Rows lie near named flat spaces through zero. A row that begins with a name and a colon came from that space; any other row is followed by the name of its block's space that it lies nearest.
fz-gr: [ -5 -52  17  -3 -22   3 -15 -23 -46 -36  15  13   6  10  31  23  24 -28
 -14  25 -10 -34  -2   3 -24  37  10  -7  -8  25 -26]
mp-rz: [ 53  14 -13 -11   6  32   0 -39  23   8  15 -12  24  10  -9  -6 -51  -8
 -19 -20  23  16  27  10   5 -36 -18  -9 -57  13  -8]
nj-lm: [-11 -35  23  34 -40 -38  21  22  -7  26  47 -41  13  -1  35 -11  29 -36
  16 -10 -19  12  -3  16 -11  -7  11  -6   1   6 -19]
nj-lm: [ 11 -29  27 -13   7 -49  45  -9 -16 -67  27 -26  26 -20 -35 -31   7  -5
  -4 -26   9   3  -7  10  -5  10 -35 -29   1   4 -21]
nj-lm: [ 17  29 -27  -9  29  14 -10 -25   3 -11 -20   9 -13 -18 -10   0 -14  24
 -15 -33  36   8  40   5  39 -39 -31   0 -35   3  11]
jr-tq: [ 16   5   2  14  23  15  -2 -20   3  -7 -22   3  -3 -12  -5  -4  -4  -7
  38   7  36  -8  17   4 -11  21  18 -25  -2 -23   6]
mm-jg: [ 34   6   8  61  25 -21 -12  -2  80  28  -7  -5  32  -1 -25 -20 -19 -35
  47  26  23   1  -8   8 -17  17  25 -53   4  -4 -15]
jr-tq: [-17  -6  30   4 -16 -28  15  13 -12 -46   3 -26  -1 -12   2 -15  24   8
  -9 -16 -12   6  17  14 -14   5 -19  21  -2  14 -23]
lj-rc: [ 30 -19  24  18  -6  57 -24 -35  25  15 -16  19  17  47  13  18 -34 -39
  13  71   7 -30 -15   7 -53  53  47 -15  -9   4 -15]
nj-lm: [  1   0 -22 -23  13   9  24 -16 -26  15   7   6 -18  -1  -1   0  -7  13
 -13 -26  26   8   0   3  48 -35 -23  -8  -8 -16  30]
jr-tq: [ 16  57   7  27  32 -12  -3  31  74   2 -36 -17  17 -25 -52 -33 -22  15
  61   4   6  21   4 -10 -39  23  26 -10  26 -32   1]
lj-rc: [ 23  -2 -19 -40 -28 -19  24  -2 -42 -22  65 -48  25 -34   8 -13  -4   3
 -25 -81 -15  35  41  -4   7 -59 -37  12 -50  16 -16]
mm-jg: [-15   8 -76 -73 -32 -31 -57  45 -50 -11  58  20  25 -43   4  37  20  26
 -52 -51 -94   6  -2 -69   1 -37 -11  37  -3  45 -16]
mm-jg: [  7  -2  24  67 -15 -25   8   5  59  42  12 -33   6  19  20 -19   0 -26
  -5  -3  11  21  14  40  20 -37 -15  -3 -26  24 -20]
lj-rc: [-20 -42  37 -25  14 -14  97   1 -62 -13  10 -19 -13  -5 -24 -31  16  -8
  67   7  35  -5 -56   3 -10  55  23 -46  72 -87  47]
mp-rz: [ 20 -33  24 -44 -36   7  50 -19 -21 -14  55 -30  29  37  -4 -12 -34 -12
 -56 -13 -22  14 -25  14  -7 -20 -33  11 -26  21 -15]
fz-gr: [-57  41  37  43  17 -58  -4  63  40 -48 -62  -9 -26 -33 -29 -28  51  43
  30   6 -16   6   8   5 -16  34  -5  34  56  -7 -10]
nj-lm: [ -5  15  -6 -14  12  16 -10  -2   1 -11 -23  19 -10   4 -10   7  -6  18
 -10   9   0  -7  -2  -7   3   7  -3  12   6  -1   8]
mp-rz: [ -2  12  -5  62  13 -13 -25   9  42  39 -21   2 -10 -10  16  -1  16 -16
  36  10  22   1  18  11  12  -5  19 -18   1  -3   0]
fz-gr: [ 31 -10  -9 -26   2  21  14 -32  -7   1  21   1  16  16  -8   1 -33  -8
 -23  -8  13   2  -5   3  10 -17 -15 -14 -26   5   2]
lj-rc: [ 65  -5 -28 -31 -12  70 -23 -59   2  29  31   8  30  34  16  24 -66 -27
 -39   1   9  -1  17  -1  -6 -31   1  -7 -72  26  -9]
jr-tq: [ -2   7  18   5  15  -8 -15   5  18 -46 -29  12   9  -7 -27  -5   3   7
  13  25  -6 -16  -5  -7 -35  45   9  -2  19   3 -17]
fz-gr: [-28   2   4  33 -12 -15 -24  26   9  16 -13   4 -15  -3  25   9  32  -2
   9  13 -17  -5   5   1  -1   5  14  16  14   9  -6]
mm-jg: [  2  17 -12  12  11 -45 -10  28  64  14   9   7  24   6 -40 -13 -15   8
 -30  -1 -28  14 -34  -8  23 -24 -27  -6  13  30 -12]
fz-gr: [  6   6 -43 -10 -16   6 -34   9 -30  25  27  -3   4 -32  31  21  13  -7
  15 -30 -17   6  31 -26  -4 -23  21   5 -19   1   0]
mp-rz: [  9  -1  -7 -15   9   0   2 -10  -6 -15   2   6   5  -4 -12   0  -8   4
  -9  -7   5  -2   0  -4   6  -3 -11  -7  -6   3   0]
jr-tq: [ 20 -30  -2  29  19   9  29 -42 -27  26   9  -9 -12 -10  25  -5   9 -35
  48 -11  71  -6  20  23  28  -6  12 -57 -16 -37  23]
mp-rz: [ 18 -16  40  -3 -41  15  24  -9  17   0  31 -35  26  43  10 -11 -31 -19
 -38   9 -24  14  -7  25 -29  -9 -12  25 -31  29 -29]
fz-gr: [-20  10  49  -7  23 -18  21   6   9 -90 -49   2  -6  -4 -47 -24   8  33
  -3  18   4 -12  -7  10 -27  52 -21  14  30  -3 -14]
fz-gr: [-18 -29  46  22  11  11  42  -6   7  16 -26  10 -17  41  -7 -10   0 -17
  30  61  25 -21 -55  20  -9  55  26 -25  51 -39  24]
jr-tq: [-10   4   0   2   8 -24  -5  18   8 -15  -5   4   5 -14 -18  -5  11   7
   9   2 -12  -2 -11 -11  -7  14   2  -5  22  -1  -4]
lj-rc: [ 20  12 -31 -13 -29   6 -24  24  41  67  44  -1  36  26  -1  11 -39 -13
 -29   5 -56  19 -33 -25  -9 -33  12  12  -8  26  -8]
jr-tq: [  8  15 -25  -4  24  19 -14 -16 -31  -9 -20   8 -17 -39   9   8  12   7
  42 -20  37  -6  41 -10   3   4  17 -15  -9 -30  18]
lj-rc: [  5  10 -26 -28   1  15   3   0 -11  23  11   7  -1   2  -4   7 -16  10
 -10 -13  -5   8  -9 -14  16 -21  -2   4  -1  -9  19]
nj-lm: [-20 -35   8  -8 -26  -8  37  13 -31  39  34  -9  -6  21  20   1  12 -17
   0   6 -14   3 -41   2  12  -2   9  -5  26 -17  19]
mm-jg: [ -7  -4   3 -42   9  34  12 -17 -51 -33 -19  16 -17  -1  -3  10   0  16
   7   9  11 -17  -3 -11 -15  33  11   7  14 -27  20]
lj-rc: [-13   5   2  13 -19 -20 -11  42  36  36  13  -3  17  12  -6  -1   0  -8
   6  23 -47   7 -38 -16 -23  10  23   9  32   6  -7]
nj-lm: [ 34  18 -26   7  21  35 -38  -3  30  36 -14  22  23  -7 -14  13 -30 -22
  63  37   4 -13 -11 -33 -49  43  68 -35  17 -32   9]
fz-gr: [  5 -21  11   9  -5 -30   6  -8   3 -24  20  -9  15   0  -3  -8   7 -11
 -25 -11  -2  -1   2  13  10 -11 -28 -10 -16  29 -24]
nj-lm: [-12 -26  11  33 -42 -24  19   9  -8  42  44 -38  -5  11  51  -4  24 -25
 -18 -26  -8  21  15  29  28 -49 -16  11 -26  21 -11]
mm-jg: [ 28 -11 -11  -2 -15  22 -33  -9 -18   0  19  -4  28 -19  20  16  -3 -32
  43  10 -11 -13  20 -23 -62  35  53 -17 -12  -7 -19]
mm-jg: [-19  -2   7 -62  -7  28  12   6 -40 -32 -10  21  -7  18 -17  12 -10  27
 -22  23 -31 -14 -37 -23 -27  37   7  30  32 -12  14]
mp-rz: [-50 -24   5  45 -22 -34  18  42 -16  69  14 -11 -31  -1  45   2  54 -19
  38   7  -8   5 -25   7  26  -4  28  -4  46 -27  25]
mp-rz: [  8  26 -29  38  42 -15 -30   3  35  19 -30  18  -7 -33 -14  -2   8   1
  44  -4  33  -2  19  -8  20  -3  14 -34   7 -16  11]
lj-rc: [-12 -16   4 -32 -21 -27  56  39 -26  26  50 -31  18  -6 -17 -20   1  -5
  30 -14 -32  22 -53 -21 -18   8  19 -10  50 -42  22]
jr-tq: [-11  17 -27 -28 -14   8 -16  16 -18  11  10   5  -8  -6  11  15   2  21
 -27 -22 -28  10   8 -17  13 -30  -9  33  -8  11   6]
mm-jg: [ -6  -4  -9 -21 -27  -2   1  -9 -35 -17  26 -16 -11  -2  30   8  10  15
 -62 -48 -11  15  39  14  35 -59 -49  40 -50  40 -13]
mm-jg: [  9   8   3  38   2 -33  -7  18  64  28   9  -8  22   9 -16 -14 -10 -13
  -5   6 -12  13 -16   7   8 -17  -8 -13   1  21 -17]
jr-tq: [ 12   5 -48 -24  -2  41 -19 -14 -11  65  15  27  -8  20  20  29 -25  -3
 -21   0  -1   1 -12 -17  34 -37   8   1 -15  -2  30]
mp-rz: [ 38  14  -9 -16  35 -20   8 -13  36 -34   4   1  36 -15 -62 -23 -36   6
  -1 -13  13   6 -10 -10  -3   0 -22 -36  -4   2  -9]
lj-rc: [-20  -6  16  27  33 -11  12  -7  11  -7 -41  23 -27   6 -13  -6  17   6
  16  26  37 -18 -18  16  27  23  -4 -22  31 -18  19]
fz-gr: [-47   1  29  50 -16 -24 -39  30  27 -15 -37  13 -24  12  25  11  45   8
 -21  34 -29 -16   6  16  -5  18  -3  40  14  41 -28]
mp-rz: [ -3  57  -8  27   5  50 -57  12  30  18 -59   9 -22 -11  21  16  -2  16
  40  21   2  -1  50  -8 -39  18  46  38  -8 -12   2]
nj-lm: [ -2  -8 -17  19 -22  16  -2   4  -3  75  23  -7 -10  15  42  13   1 -22
   8  -1   0  10  -1   5  21 -31  19   0  -9  -7  17]
[  7 -71  12  -1 -30  -6 -12 -35 -50 -31  40   8  18  13  39  24  22 -45
 -28  16  -9 -33  -1   8 -13  20  -1 -21 -26  40 -36] | fz-gr
[-12 -18 -40 -17  -2 -18 -11  16  -4  49  29  33   4  13  -2  21   2  -5
 -26   8 -29  -6 -54 -26  40 -20  -1 -16  26   9  18] | jr-tq
[ -33   -2   54   -4  -33  -37   18   21  -34 -101   -2  -48   -7  -28
   10  -21   46   26  -24  -37  -26   11   51   23  -34    8  -38   59
  -16   30  -45] | jr-tq
[  2 -30  24   6  -8 -44  53   8  -5  -4  39 -35  19  -4 -14 -30   7 -19
  14 -17   3  14 -24  13   2  -1 -12 -29  15 -13  -4] | lj-rc
[  0  -7   5 -29 -14  10  20   3 -41 -15  16 -18   3 -13   5  -3   3   0
  20 -13  -8   4   4 -11 -29  15  16   6   6 -24   5] | lj-rc
[  1  -6  -7  31  59 -45  -7   5  12 -27 -30  25   7 -50 -43 -13  28 -11
  85  18  38 -26 -17 -20 -11  61  33 -76  55 -43  10] | jr-tq
[  7 -12  -7  10  -2 -27  13   4  -2  13  28 -16  12 -15   1 -10   8 -14
  12 -22   4  10   0   1  13 -17  -5 -23  -2  -3  -2] | fz-gr
[  3   0 -35 -36 -11  -1 -28   6 -37 -15  24   9  11 -26   8  20   8   6
 -11 -24 -29  -3  13 -31  -9  -8   3  10 -11  13  -8] | mm-jg
[ -6 -16  10  43  -1 -22  26  10  32  62  14 -10  -3  22   8 -13   3 -25
  14  12  14  10 -31  20  31 -17   3 -27  17 -11  14] | fz-gr
[ 13  10 -14  -6   9  24 -13 -12  11  16  -9  16   0  11  -4   9 -20   1
  -4  11   6  -4  -3  -5   3  -2   6  -3  -7  -1   8] | nj-lm
[ 21   6 -42  30  21 -27 -33  -6   5  14  13   0  10 -50   9   4  18 -17
  35 -36  25   4  42 -10  21 -26   5 -41 -24   1  -6] | mm-jg
[-35  19 -16 -10  -7  27  -7   2 -18  28 -23  18 -51  21  32  20  10  35
 -51 -11   1   6  14  12  59 -48 -30  52 -13  12  27] | nj-lm
[-15  -1   8  -4   0  -1   9  12 -14  -6  -9   0  -8  -6  -2  -2  12   5
  20   7  -3  -4  -9  -6 -14  22  15   3  24 -19   9] | lj-rc
[-18 -27  38  36 -33 -38  36  32  24  34  32 -34  12  24  10 -21  13 -27
   7  14 -25  14 -38  20  -9   2   6  -2  25   2 -11] | mp-rz
[ 49  -5   7   8   9   8 -16 -27  45 -14   8   2  46  13 -27  -5 -41 -28
   0  23   3  -8  -6   0 -37  21   8 -32 -23  21 -31] | nj-lm
[-14 -18  18   1 -23 -16  27  -5 -48 -29  19 -36 -16 -19  33  -9  33   1
  -7 -42  11  11  41  23  12 -23 -25  18 -26   5  -9] | jr-tq
[-11  47 -36 -37  42  33 -13 -16 -18 -19 -53  37 -44 -15 -17  12  -7  58
 -23 -23  32  -1  27  -9  51 -27 -30  24  -7 -14  38] | nj-lm
[ 25   4  -9 -33   3   7 -17 -10   8 -33   9  11  31   1 -29   4 -29   4
 -23   4 -21  -6  -8 -19 -26  11  -6  -1 -11  21 -19] | mm-jg
[-27   8  22  42   8 -31  18  44  65  50 -18   3  -4  27 -25 -19   2  -2
  21  41 -14   7 -62   5   6  17  16  -9  61 -17  15] | mm-jg
[ -7 -34   6  20   8 -22 -14 -25 -11 -31  -4  22  -7   4  12  11  25 -12
 -31   8  17 -25   5  18  31   0 -28 -18 -15  35 -19] | mp-rz
[  6   2   8   8 -27  12 -28  15  20  12   8  -5  21  13  12  10  -8 -16
   4  26 -38  -3  -5 -10 -49  21  31  17  -1  16 -24] | lj-rc
[-33 -18  20  -5 -10 -36  24  34 -12 -12   9  -4   0  -1 -12  -9  25   4
   7  11 -29  -3 -41  -8 -11  27   4   2  49 -10   2] | mp-rz
[-14  45 -23   7  -7  19 -47  23  25  24 -26  12 -18  -2  16  17   1  26
 -17  -3 -24  10  28 -10   6 -26   3  48 -13  19   0] | fz-gr
[ 28 -33 -12 -16 -12  32   4 -38 -21  29  33   8  13  29  21  17 -25 -31
 -20   9  10  -9 -12   3   9 -12   4 -21 -27   7   4] | fz-gr
[ -2 -14   4  13  -9  28 -13   9 -28  26  -6   2   0 -13  27  14  17 -31
  87  38   0 -20  -6 -22 -65  67  85 -21  36 -51  12] | mm-jg
[ 64 -17 -23 -46 -27  29  16 -46 -26   7  74 -33  43   5  13   1 -51 -26
 -37 -50   2  23  29   2  -2 -55 -23  -9 -78  22 -17] | lj-rc
[-11  13   0  10 -21 -11 -27  33  21   9   4  -5  10  -3   6   5   8   1
  -1   8 -43   5  -2 -13 -28   5  16  25   8  17 -18] | lj-rc
[ -2  -4  22  19  -4   4 -25 -11  15 -31 -21   8   0  12   8   7   6  -3
 -20  23  -4 -16  15  14 -16  18  -5  14 -15  32 -28] | mp-rz
[ 14 -12  -9   1   3  -3  13  -1  -7  24  21  -7  14 -10  -2  -4  -4 -21
  37  -2   9   2 -13 -10  -9   9  24 -33  12 -26  11] | nj-lm
[-58  22  -2  35 -24  18 -74  44  -4  18 -51  29 -42  -4  55  40  54  14
  16  41 -42 -23  22 -15 -29  33  49  60  26  12  -6] | fz-gr

Rows lie near named flat spaces through zero. A row that begins with a name and a colon came from that space; any other row is followed by the name of its block's space that it lies nearest.
zc_zz: [-27  -6 -36   8 -16  17 -13  15   6 -38  -3  -5   4 -11   6  38 -10 -18
  30  16  19 -20 -18 -45 -17  -6  -2  21  -4  17 -19]
tp_mt: [ 45 -17 -56  17  22  28   7 -10  73 -10  12  25  -7   0  18  37   5  -7
 -40 -17 -21 -50  26 -20  11  -9 -42 -29  -1  -5  -7]
zc_zz: [ 10   3   6  -7  -5 -20 -16  -9  31 -27 -29  11  13  35  29  12 -22 -12
   5 -19  -5 -20 -10   4   5  35 -12  20 -12   9  12]
qb_rh: [-44  -4  71 -18  -8 -44  -5  11 -48  24 -37 -15  40  -1 -12  16 -17  19
   5  39  60  85 -26  25 -34  23  31  39   0  38  25]
zc_zz: [  0 -23  -3 -48 -13  15  37 -28   3  12   5  -8 -16 -34  -4  41  39  16
 -24  43  31  11 -10 -23 -50   5  15 -32  26  16  10]
ld_qh: [  0  -7  38  10  10 -55 -19   9  18   9 -47  -5  50  38  12  39 -40  -7
 -13 -17  28  22 -25  24   8  38 -21  47 -17  35  31]
ld_qh: [  6  21 -12 -19 -11  13  -9 -27  -1 -44  27  26 -21  24   9 -40   6  17
  -6  24 -44  13  34   7 -29  -6  39 -46  -4 -18 -46]
tp_mt: [ 42 -19  12   6 -12  -4   8 -32  19  25  37  -8 -13 -20 -11  -3  33 -10
  -7 -34 -33 -21  30  29  40  34 -16 -27  -1 -12  47]
mz_fg: [ -9 -14  -1 -18  -7 -34  14 -21 -10   4   4 -21  -1   0 -11  33   6  11
 -12  19  15  21 -25   0 -16  11  13   4   1  18   7]
ld_qh: [ 17 -15  40   2 -17  -2  11   0 -24  58  30 -43  19 -32 -44  20  32  -9
 -18  -4   9  20   7  12  -4   5  -8 -31  16  16  26]
qb_rh: [ 24  14 -17 -42   4  20  17 -16  17 -11   4   5   1  32   2  14  10  18
 -65  38 -11   9   5 -25 -77 -32  13 -73  20   9 -65]
mz_fg: [ -3   0  11  25 -19  18 -33   4   4 -23  21  17  15 -12  -2  -8  -4 -10
  25   3 -14  14  41  10   4  16   8  -6 -13   3   3]
tp_mt: [ 12  19  20   2  10 -24   2   1 -30  27  17 -21   6  29 -26 -32  -2   9
 -28  -9 -25  23   1  26   1 -21   9 -25   0  -8 -25]
mz_fg: [  4  -6 -25 -11  16 -16  19 -23  11  -6   1  11 -26   6  10  -2   4  18
 -14   3  -8  -5  -8   5  10  -1   5   3  -2 -12   1]
zc_zz: [  2   6 -31  -6 -17  30  13   2 -19   0  35 -28 -26 -19 -20  -7  27 -15
  11  -2 -18 -37  -8 -34  -6 -29   1 -31  15 -14 -27]
zc_zz: [-17  17 -17  52  18  14 -26  51 -13  -1  -4  -1  17   5  -9 -18 -32 -17
  23 -21  -2 -11   1 -10  29 -39 -19  30 -12  -8 -27]
tp_mt: [-10 -28 -36   5  -9   0  13  -7  13  -6   7 -15 -17 -35  -1  45  13 -13
  23  -3  19 -32 -23 -27  19  11 -15  27   0   7  28]
tp_mt: [ 15 -12 -36  20  23 -53  13 -28   9   5  24 -11 -25  16  -9   1  -4   9
 -14 -30 -31 -15 -13  24  57   3 -10  17 -19 -16  12]
ld_qh: [  5 -16 -14  39  16  15 -23   3  40 -19   6  45  15 -14  13  15 -15   8
  -4   7  -1  19  50  14  15   9  -9   8 -19   5  12]
qb_rh: [ 17   0 -57  -8  12  24  13  -9  31 -23  14  10 -18   9   8  20   6   5
 -32  14 -15 -28   4 -34 -25 -32  -7 -36   7  -5 -45]
qb_rh: [ 20  -2  27 -42  -6  13  16 -24  24   2 -26  25 -14   0  32 -15  18   7
  -7  -3   2 -12   8  11 -11  33   2 -13  13  -9  32]
zc_zz: [ 11  37 -17   0  11  44  20  22 -41  25  26 -14 -43  -3 -18 -86  22  -5
   8 -27 -42 -43   1 -12  20 -64   1 -37  20 -54 -44]
mz_fg: [ 26  42  26   1  -3   3   0  11 -44  31  25 -30 -12  31 -25 -84  10 -14
   0 -45 -57 -23   3  22  25 -29   1 -38   8 -39 -30]
zc_zz: [-12   1 -20  -6   0  32  11  26  -9   8  -4 -16   3 -17 -11  23   6  -7
  -6  20  26 -10 -18 -43 -34 -38  -7 -12  18  10 -30]
mz_fg: [ 29 -11 -24  -6   8   2   8 -46  35 -21  30  38 -32  -1  15 -16  18  23
 -21   4 -40   0  44  24  13  17  12 -33  -8 -22   7]
qb_rh: [ -5 -13 -37 -31 -19   8  18 -36  19 -39   4  11 -46 -18  26   8  23  -1
  28   6  -6 -41 -14 -23   3  25  11   7   3 -13  17]
qb_rh: [ 19  20  27   0  27 -30 -19   4  26  -6 -39  26  36  67  23  -9 -42  13
 -44  -7  -9  26   7  30 -14   6  -6  -1 -13  10 -20]
qb_rh: [ 19  13   9 -36  -4   3   7 -24  15 -16 -11  18 -10  29  22 -20   5  10
 -20   5 -19  -5   6   6 -25  11  12 -30   6  -8 -13]
ld_qh: [ 23 -10 -15 -12  -4 -52   1 -38  31 -19   3 -12   4  41   7  40  -9  -1
 -28 -11 -19 -10 -19   8   1  32  -6  -3 -14  16   3]
qb_rh: [ 17  -1   9   3  27  24   8  10  26  18 -26  35  -2  -7  23 -20  -2   8
 -13 -13   6  -9  20  12  16  -2 -19   4   5 -15  20]
ld_qh: [ 41   2   1 -46 -14  35  20 -16  44   0 -23   3 -12   9  31  11  24 -20
 -17 -21  -6 -66  -9 -27 -22  18 -27 -36  23  -5  10]
zc_zz: [  2   2  37   0  -1 -31 -18   6   2   7 -17  -9  49  32  -7  31 -24   2
 -30  12  16  44  -2  15 -31  14   1  -2  -7  36  -7]
zc_zz: [  1  -8 -15   0 -19   7   1  -1  -2  -3  21 -26   4 -11 -18  33  12 -14
  -1   7   2 -11  -8 -25 -17  -5  -4 -17   6  14 -12]
ld_qh: [  2   3  25   9 -11   7 -25 -13   2 -20  21  30  11   0   1 -22  -1  12
   3  19 -20  43  53  31 -10  19  26 -22 -12   0  -1]
mz_fg: [  5 -33 -31 -10  15  12  15 -15  55 -13 -18  30   1 -21  25  66   3  15
 -29  30  35   1   5 -21 -24  12 -14   3   3  22  17]
qb_rh: [ -7   5   2   6  17  -3  -3   4   4  -6 -19  26  -8   5  19 -27 -14  10
  12  -7   0   2   5  15  22   4   2  26  -8 -14  11]
qb_rh: [-10  -9 -10  20 -10 -25 -13  -2   0 -13   5 -13   3   0  -3  18 -11 -15
  27 -16  -1 -11 -14   2  29  20  -7  34 -16   7  18]
tp_mt: [ 52 -22 -43  17  51 -19  11 -18  90   1 -19  36   9  32  30  49 -20  13
 -72 -22 -10 -24  13   9  21   5 -49  -4 -12   5   8]
mz_fg: [ 18  -8   2 -19 -10 -29   7 -22   8   5  13 -29  20  24 -17  49   5   1
 -46  14  -1  15 -13  -5 -38   7   1 -34   4  29 -18]
tp_mt: [ -1  23  -6   2  38  11   5  34  -2  15 -32  11  14  30   6 -15 -25  13
 -36   6  11   8 -11 -11 -22 -51 -10  -5   8  -4 -46]
zc_zz: [  -3   65   24   25   13  -11  -42   37  -33  -20  -18   10   13   78
    9 -102  -50  -10   23  -43  -54   -6    4   29   27  -28    8   12
  -20  -34  -56]
mz_fg: [ 13  15  -5   7  -2 -12  -9  14  -6   6   8 -35  26  37 -22  19 -13 -16
 -28  -9 -12  -7 -17 -15 -21 -24 -13 -24   1  16 -44]
ld_qh: [ -7  28  55 -25 -15 -15 -16   0 -32  -3 -14  -3  21  37  -1 -35 -11   7
  -3  12  -7  40   1  23 -34   9  30 -15   1   6 -20]
tp_mt: [-11  29 -27  -2 -27  63 -31  19  -2 -59  22  15   8  11   2 -10  -4 -12
  10  38 -20  -3  31 -47 -66 -37  24 -52   5   3 -84]
mz_fg: [ -1   1  18  -2 -13 -10 -11 -31  -4 -22  17  27 -21  -4  12 -43   7  13
  27  -2 -29  18  33  39  25  37  29   3 -15 -20  26]
ld_qh: [ 22 -14  15  23   3   0   3   5  -9  48  40 -28  29 -19 -47  30  17   2
 -45   9   1  37  26  11 -12 -19  -9 -44   7  20  -5]
ld_qh: [  1   6  37 -31 -17   8   8   6  -4  13 -37  -9   1  -1  18  -9   8 -17
  22 -19  19 -27 -26  -6  -2  26 -10  15  14   0  32]
mz_fg: [-43 -24 -43  22  11  -2   8  -1 -12 -17  11  15 -32 -49   0   8   2  17
  40  23  23  12  -5  -8  30  -7  16  50 -11  -9  20]
tp_mt: [ 19   6  10   5  40 -23  16   9   3  40 -20   0   7  25  -2 -14 -13  16
 -43 -19   0   8 -10  23  16 -20 -18   2   2  -8  -1]
tp_mt: [ 31  -3  47  -1 -10 -18   7 -25 -14  41  26 -13  -7  -9 -18 -37  27  -1
  -2 -33 -30   6  24  51  39  32   0 -20   1 -17  47]
[-12   6 -35  43  60  21  -1  41  13   7 -21  43   0  -2  12 -22 -32  23
 -16   4  12  12  17   0  22 -55 -15  26  -8 -18 -25] | qb_rh
[-62   8 -11  40   0  -3 -20  47 -52  -9  -8 -14   0 -23 -13 -18 -26 -12
  72  -1  27   5 -29 -15  34 -23   8  74 -13  -4  -2] | mz_fg
[-39  11  56 -16  -9 -36   4  12 -68  29 -19 -29   8  -1 -19 -29  -5   9
  28   9  28  46 -35  23  -1   6  30  36   3   5  18] | tp_mt
[ 23 -15 -12  11   3 -36  -3 -40  29 -14  20  14 -16  10   9  -1   1   6
  -3 -24 -34  -8  17  35  45  38  -3   7 -21 -11  32] | tp_mt
[ -6   4 -33   0   5  12  17   2 -19   4  25 -15 -25 -12 -17  -9  14   5
  -3   8  -9 -11  -9 -19  -2 -37   7 -16   8 -14 -28] | ld_qh
[-43   6  35 -11   0 -50   5   8 -56  17 -25 -25   6   7 -12 -12 -16  13
  23  11  32  43 -46  18   3   6  26  51  -4   9  14] | tp_mt
[-28  23  -3  -3  12 -22 -15  11 -13 -32 -31  16   2  40  20 -26 -37  11
  15   8   1  14 -21   3  -5  -8  19  34 -14  -4 -28] | ld_qh
[ 19  -5  21 -31 -18 -20  13 -42  -3   4  20  -8 -12   5  -5  -4  25  10
 -16   5 -19  13   8  22 -11  29  20 -32   4  -1  15] | zc_zz
[ -4  12 -10 -18  -5  15  10  -7 -13 -11   5   4 -28  -2   6 -32  12   4
  13   3 -13 -15  -3  -8  -4 -10  15 -11   7 -21 -14] | zc_zz
[  3  23  21 -33  -7 -59  -4 -19 -14 -14 -18 -25  15  72   2   0 -22   5
 -25   0 -14  16 -39  12 -30  12  18  -5  -6  15 -31] | ld_qh
[ 15 -23 -42  11   9 -14  -1 -24  51 -27   3  18  -6   5  19  43  -7   1
 -13  -6  -7 -21   4  -5  16  20 -18  10 -15   7  13] | tp_mt
[-28  -2 -21   1  18 -24   2  12   3 -16 -38   4   0  14  19  19 -28   5
  12   4  29  -4 -41 -14   5  -4  -4  53  -9   8  -1] | mz_fg
[ -6  21  24 -18 -40 -12  -9 -24 -43 -18  30 -19 -26   9  -9 -59  17  -9
  45 -14 -43  -6   1  20  14  23  35 -12  -4 -24   1] | qb_rh
[ -5   0  13   4 -37 -11  -8 -32 -34 -12  49 -12 -34 -23 -15 -48  27  -9
  56 -19 -42  -6  19  30  45  35  28   1 -11 -27  32] | tp_mt
[ 14  -5  23 -20 -27   5   6 -15  -3  11  11 -19  -1 -12  -7   7  24 -13
   4  -6  -3 -11   0   0  -8  24   0 -21  10   5  21] | qb_rh
[  1   9  63  -4 -11 -10 -22   7  -9  10 -18   6  38  16   0 -10 -12   0
  -4   4   8  42  18  30 -18  26   9  -3  -3  17  13] | ld_qh
[-56 -28 -38  25   5 -19 -20   2  18 -56 -23  34   3 -23  26  51 -33  12
  44  36  45  26 -10 -14   9  23  13  80 -28  23  21] | mz_fg
[ 17  -4 -16  13  42 -58  21  -5   2  37  -3 -20   2  33 -15  12 -16  17
 -51 -21  -6   7 -29  22  28 -21 -19  11  -7  -1  -5] | tp_mt
[ 18  -8  17 -17  -5  22  11   8  25  20 -31  -2   5 -12  18  17  11 -20
   1 -22  20 -40 -13 -15   1  19 -32   4  15   4  34] | ld_qh
[  5  20  -1 -48  -8  -3  39   5 -36  33 -11 -58 -18  18 -16  -6  21 -13
 -15 -12   5 -41 -66 -36 -27 -33  -5 -22  32  -6 -30] | ld_qh
[ 43  32  73 -31 -21   0 -11  -2  -5  24 -13 -16  29  49   0 -38   4 -19
 -24 -32 -30  -6   9  26 -22  22  -6 -49  12   0  -5] | mz_fg
[-12  13   2 -46  -2   7  12 -21   5 -34 -33  35 -31  14  42 -34   1  19
  15  17   1  -6  -9  -1 -19  16  27   8   5 -18  -1] | zc_zz
